How the objects are linked:
* | α θ ψ
J568 | J220 J773 J730
J457 | J416 J471 J391
J598 | J91 J844 J458
J732 | J694 J645 J819
J220 | J910 J568 J73
J799 | J649 J448 J107
J33 | J409 J52 J530
J915 | J999 J87 J129
J661 | J759 J44 J230
J730 | J73 J856 J732
J814 | J856 J299 J416
J844 | J598 J363 J101
J370 | J819 J251 J895
J129 | J137 J728 J495
J363 | J844 J980 J355
J140 | J634 J895 J363
J476 | J901 J226 J274
J91 | J574 J598 J87
J645 | J732 J416 J370
J73 | J471 J730 J694
J87 | J915 J458 J728
J441 | J895 J901 J505
J184 | J391 J694 J476
J230 | J52 J25 J649
J649 | J215 J799 J773
J355 | J101 J374 J660
J530 | J636 J215 J220
J980 | J363 J505 J374
J901 | J441 J476 J70
J471 | J457 J73 J184
J44 | J661 J137 J25
J999 | J660 J915 J137
J910 | J299 J220 J471
J279 | J25 J495 J448
J856 | J730 J814 J645
J293 | J107 J636 J299
J299 | J814 J910 J457
J458 | J87 J101 J468
J448 | J799 J409 J293
J226 | J476 J819 J634
J25 | J230 J279 J799
J723 | J468 J660 J661
J895 | J140 J441 J980
J660 | J723 J999 J44
J213 | J495 J759 J33
J101 | J458 J355 J723
J636 | J293 J530 J910
J391 | J251 J184 J901
J468 | J728 J723 J759
J52 | J33 J230 J215
J759 | J213 J661 J52
J505 | J980 J70 J574
J409 | J448 J33 J636
J274 | J70 J634 J598
J215 | J530 J649 J568
J70 | J505 J274 J91
J819 | J226 J370 J140
J374 | J355 J574 J999
J728 | J129 J468 J213
J574 | J374 J91 J915
J634 | J274 J140 J844
J773 | J568 J107 J856
J107 | J773 J293 J814
J495 | J279 J213 J409
J137 | J44 J129 J279
J251 | J370 J391 J441
J416 | J645 J457 J251
J694 | J184 J732 J226

The rows follow the links: the fewer symbols apart two objects are, the more alike their rows tend to be.

Each row is also shifted at random along 3 hidden directions that mean nothing.

Some objects, each with a row of numbers:
J694	[ -8 -10 -22  12 -15  -3 -29  29  20  13   9  -3   8   3   6 -16  -7 -15  -4   9 -13   6  11   2   0]
J660	[ 11   6  20  -5  15  -4  23   5 -17   2 -21   6 -20   3   5  10  -6  20  -2 -12  10 -10   4  -3  -1]
J471	[  0  -6 -14  18 -10   5 -13  13  30 -11   5   0  11   0   2 -12  -4 -16   0   7 -22  -1   2  15 -11]
J374	[  9 -24  -7 -12  22  -6  -4  26 -21  24 -13  -2 -11 -10  -5  18 -11   3   2  -6  12 -11   8 -15  14]
J355	[  0  30  17 -15  11   5   0  18 -27  19 -15   1  -6  -9 -10  21 -11   7  -2  -8  12 -11   2 -12  11]
J140	[ -3   7   3   2  -4  -1 -22  -7   5  16 -25  -8  -4 -14  22   4 -27   2  -8   0  -9 -10  19   1   0]
J416	[ -8   2 -12  17 -17   2 -19  10  25  -2   5  -1   8   3   5 -17  -7 -10  -3   8 -18   4   9  13  -8]
J184	[ -7 -28 -29   7 -12  -6 -34  13  17  14   7  -6   8   1  -5 -13  -6 -14  -3  11 -11   9   9  -1   4]
J844	[ -7   6   2  -9  -2  -9 -11   6 -20  32 -14  -4 -10  -2 -12   3 -15  10 -11  -7  10   1  18 -15  10]
J52	[  7  11  15  -1   9   9  31 -23  -1 -27   6   8   2   2 -15   7  19   5   7  -3   4   0 -20   9  -7]
J457	[ -3   0 -20  18 -12   9 -19  25  27  -6   7   4  13   3 -53 -15  -5 -13  -1  10 -23   0   6  16  -8]
J87	[  0  34  30 -13   9   4  14 -19 -22   5 -23   1 -10 -10  -2  18 -10  16  -3  -8  13 -11   5  -4   1]
J25	[ 11 -10   1  -5  16   5  29 -26  -8 -22  10   6   2   3 -43  11  22   5   7   2  12   2 -20   0  -1]
J495	[ 18 -49 -13  -7  23  -5  25  -9 -10 -13  12   6  -5   6 -26  12  22   2  13  -1  15   2 -20  -8   5]
J661	[  2  17  16 -10   7  -1  27   9 -25  -4   9   9  -9  13  -8   3  19  13   4  -9  18   5 -10  -9   4]
J44	[ 16 -44   0  -6  15 -18  27  -7 -15  -2   2   4 -18  14  37   0  16  14   4 -10  21   3  -7 -11   5]
J773	[ -5  -1 -14   4  -9   6   1  -6  11 -16  29   1  15   9 -30 -10  26 -13   6  10  -3  17 -16   5   1]
J91	[  5 -32 -10 -13  11 -14 -10 -17 -19  28 -12 -10 -11  -8 -16  12 -12   8  -3  -2  15  -1  11 -17  15]
J799	[  5   8   7  10  -2   6  26   1  10 -27  11  12   0  16 -25  -9  20   6   5   0  -3   5 -13  13 -11]
J730	[  0  -5 -13  12  -7  11 -12   6  29 -18   8  -1  15  -3  -4  -7  -1 -17   5  10 -19  -1  -6  16  -9]
J574	[ -6  18  10 -17   6  -3  -7  12 -27  25 -12  -3  -7  -9   5  15 -10   6  -5  -6  15  -4   7 -14  13]
J728	[ -3  20  25  -8   2  -6  29 -28 -22   0 -10   5 -15  12 -12   0   7  25  -5 -10  17   3   5  -5  -2]
J568	[ -5   1 -15   5  -6   8  -4  -3  12 -15  28   3  19   5 -39  -6  21 -15   7  13  -5  13 -20   5  -3]
J107	[-10  17  -4   3 -15   3   5 -15   7 -17  25   2  13  12 -20 -13  24  -6   3   8  -2  18 -17   4  -3]
J299	[ -2   8  -8   6  -5  13  -8  18  20 -19  19   1  19  -3  23  -2   8 -24   8   7 -15   2 -18  11  -4]
J363	[ -9  11   7  -7  -7 -14 -12  -8 -16  29 -16  -8 -11  -2  25   0 -18  14  -9  -6   8  -1  19 -15   7]

The symbols that take the first to the second take the third to the fourth, perhaps in another order. What is the fourth?
Answers are names.
[  0  14  16 -10   2  -6  28  -7 -23   0   4   5 -12  14  -4   1  17  18   0  -9  21   5  -7  -9   3]
: [ 15  -7   5   4  19  10  26  43   1 -22   9  15  -1   8   2   8  16  -4  11  -5   0  -7 -22   8  -4]
:: [ -6  20   3   1  -3   5 -25  12   2  17 -22  -4   2 -16  -2   5 -27  -4  -6   3 -11 -12  18   4   0]
: J844

[  0 -26 -16   5  -5  -5   6 -23  13 -18  26   0   9  11   2 -14  23  -9   6   9   0  17 -16   2  -4]
: [  6 -19 -21   9   3  11 -11  30  22 -16  20   3  19  -3   4  -1   9 -24   9   9 -16   0 -18  10  -3]
:: [  7  -7   9 -14  19  -3   5  -8 -23  14 -19  -4 -11 -13   4  22 -14   8   0  -7  14 -10   3 -10   8]
: J660

[  1  19  20  -7   3  -5  29  10 -24   1   1   9 -13  16 -13   0  14  18   0 -12  17   2  -4  -8   3]
: [  5   9  11  -9  11   4  27 -32 -15 -20   9   3   0   2 -28  11  23   7   6  -1  16   5 -21  -3   1]
:: [ -1   0  -2   5  -1  -2 -21  19   5  19 -23  -4  -5 -11   0   3 -30   1  -8  -2  -7 -11  23   4   0]
: J844

[ -8   1 -11  -2  -4   3 -34   7   7  17  -5  -9   9 -17  21   5 -18 -17  -3   6  -7  -4   7  -3   6]
: [ -2   1 -10   1   2   6 -30  20   5  16 -12  -6   6 -20  17   8 -26 -13  -3   3 -12 -11  10   2   4]
:: [ -3  -6 -15  -1   0   4 -34   7   7  18  -8 -11   8 -21  -1   6 -22 -15  -3   8  -7  -7   8  -1   4]
: J441

[ -3 -10 -20   6  -2   7  -5  -8  16 -18  26  -1  18   0 -38  -5  19 -17   8  12  -7  10 -19   7  -1]
: [  2  -6 -18  20  -8  10 -16  39  30  -7   7   6  12   2 -17 -11  -5 -18   1   8 -25  -2   2  17  -9]
:: [-10  24  11   1  -9  -3 -16 -11  -3  21 -26  -8  -8 -11   1  -1 -26   9 -11  -4  -4  -7  25   0  -3]
: J91

[ 16 -23   3  -7  25  -2  13   9 -15   9 -22   2 -15 -10 -25  21 -10   9   2  -6   9 -14   4  -7   4]
: [ 12 -21   9  -1  15 -11  27  20 -16   4  -9   9 -22  14   7   1   4  20   1 -13  11  -3   4  -6   1]
:: [ 12 -16   8   9   5  -2  28  -9  11 -29   7   8  -2  11  26  -7  18   4   8  -4   0  -1 -13  11 -11]
: J293

[ -7 -28 -27  -1  -5  -6 -35 -52  10  14  -2 -18  10 -19 -26   0 -12 -12  -5  14  -3   7   6  -5   5]
: [  2 -17  -1   3  -2 -10 -17 -15   2  20 -24 -11 -11  -9  39  -3 -29   6 -10  -3  -3  -7  25  -2   1]
:: [  9  12  17   1   6   8  31 -15   2 -29   4   9   0   6  12   2  17   5   7  -3   1  -1 -15   9  -9]
: J293

[  0  30  20  -5   5   1  27  31 -24   4  -8  14 -13  14 -43   1   8  20  -2 -11  12  -4   5  -2  -1]
: [ 12 -14  14  -4  15  -8  24  -5 -14   1 -18   3 -22   1   7   9  -5  21  -1 -13  10  -9   6  -4  -1]
:: [  8   1  13 -11  17  -2   8 -10 -22   9 -20  -1 -11 -12   9  21 -12  11  -1  -9  13 -12   2  -9   6]
: J374

[  2 -22 -14   2   3  -5 -25 -31  10  16 -23 -12  -1 -19 -21   6 -26  -1  -7   6  -8  -8  18   1   0]
: [ -2 -13 -10   1   0  -2 -29 -17  10  15 -15 -15   5 -21  38   6 -23 -11  -4   5  -7  -6  10  -1   3]
:: [-12  28   6  -4 -10  -1 -16  16 -11  27 -18   0  -8  -2 -43  -1 -22  11 -13  -3   0  -3  27  -3   4]
: J274

[ 14  -1  16  -5  18  -2  21  17 -16   4 -22   6 -17  -1  13  14  -9  16   0 -13   9 -14   6  -3   1]
: [ 13 -16   6   0  15  -5  25  19 -15   2 -16   8 -20   7 -48   6  -2  18   1  -9  11  -9   8  -4   1]
:: [ -3 -13  -5  -9   4 -13 -11  -1 -19  28 -12  -6 -11  -5  -4   7 -15   9  -8  -4  14  -2  18 -16  13]
: J574

[ -6   3   8  -1  -9 -11 -15 -26  -2  21 -25 -10 -10  -7  24  -4 -25  12 -13  -3   0  -4  25  -1  -1]
: [-13  13  12 -15 -11 -12 -11 -45 -22  26 -16 -13 -11  -5   9   0 -14  16 -11  -3  15   4  19 -15   7]
:: [-20  27 -10   1 -22   4 -34   0   9  15   6  -9  13  -4 -21 -10  -6 -13  -6  11 -10   9   8   0   4]
: J226

[  9 -12   1  12   0  -2  23  14  13 -24  13  10  -2  18  16 -13  21   1   5  -2  -5   4 -12   9  -9]
: [ -2 -14 -12   6  -9  -2   7 -12  12 -19  28   4   7  16  -7 -17  27  -4   4   7  -3  15 -14   2  -4]
:: [ 10  -9  18 -10  16  -7  17 -41 -17   1 -24  -5 -16  -6  20  14 -10  20  -1  -8  13 -11   6  -7   2]
: J468

[  1   6  10 -16  11  -5  -3   1 -26  23 -14  -4  -7 -11  13  17  -9   7  -2  -6  13  -8   5 -16  12]
: [ 10 -24  13  -6  11 -17  29 -11 -16   0  -5   2 -20  13  58  -1   9  21  -1 -14  17   1   1 -11   2]
:: [-11  16  -8  -2 -11   4 -34  31   7  19   4  -7  13 -10  51  -2 -14 -18  -3   3 -10  -1   3  -2   8]
: J505

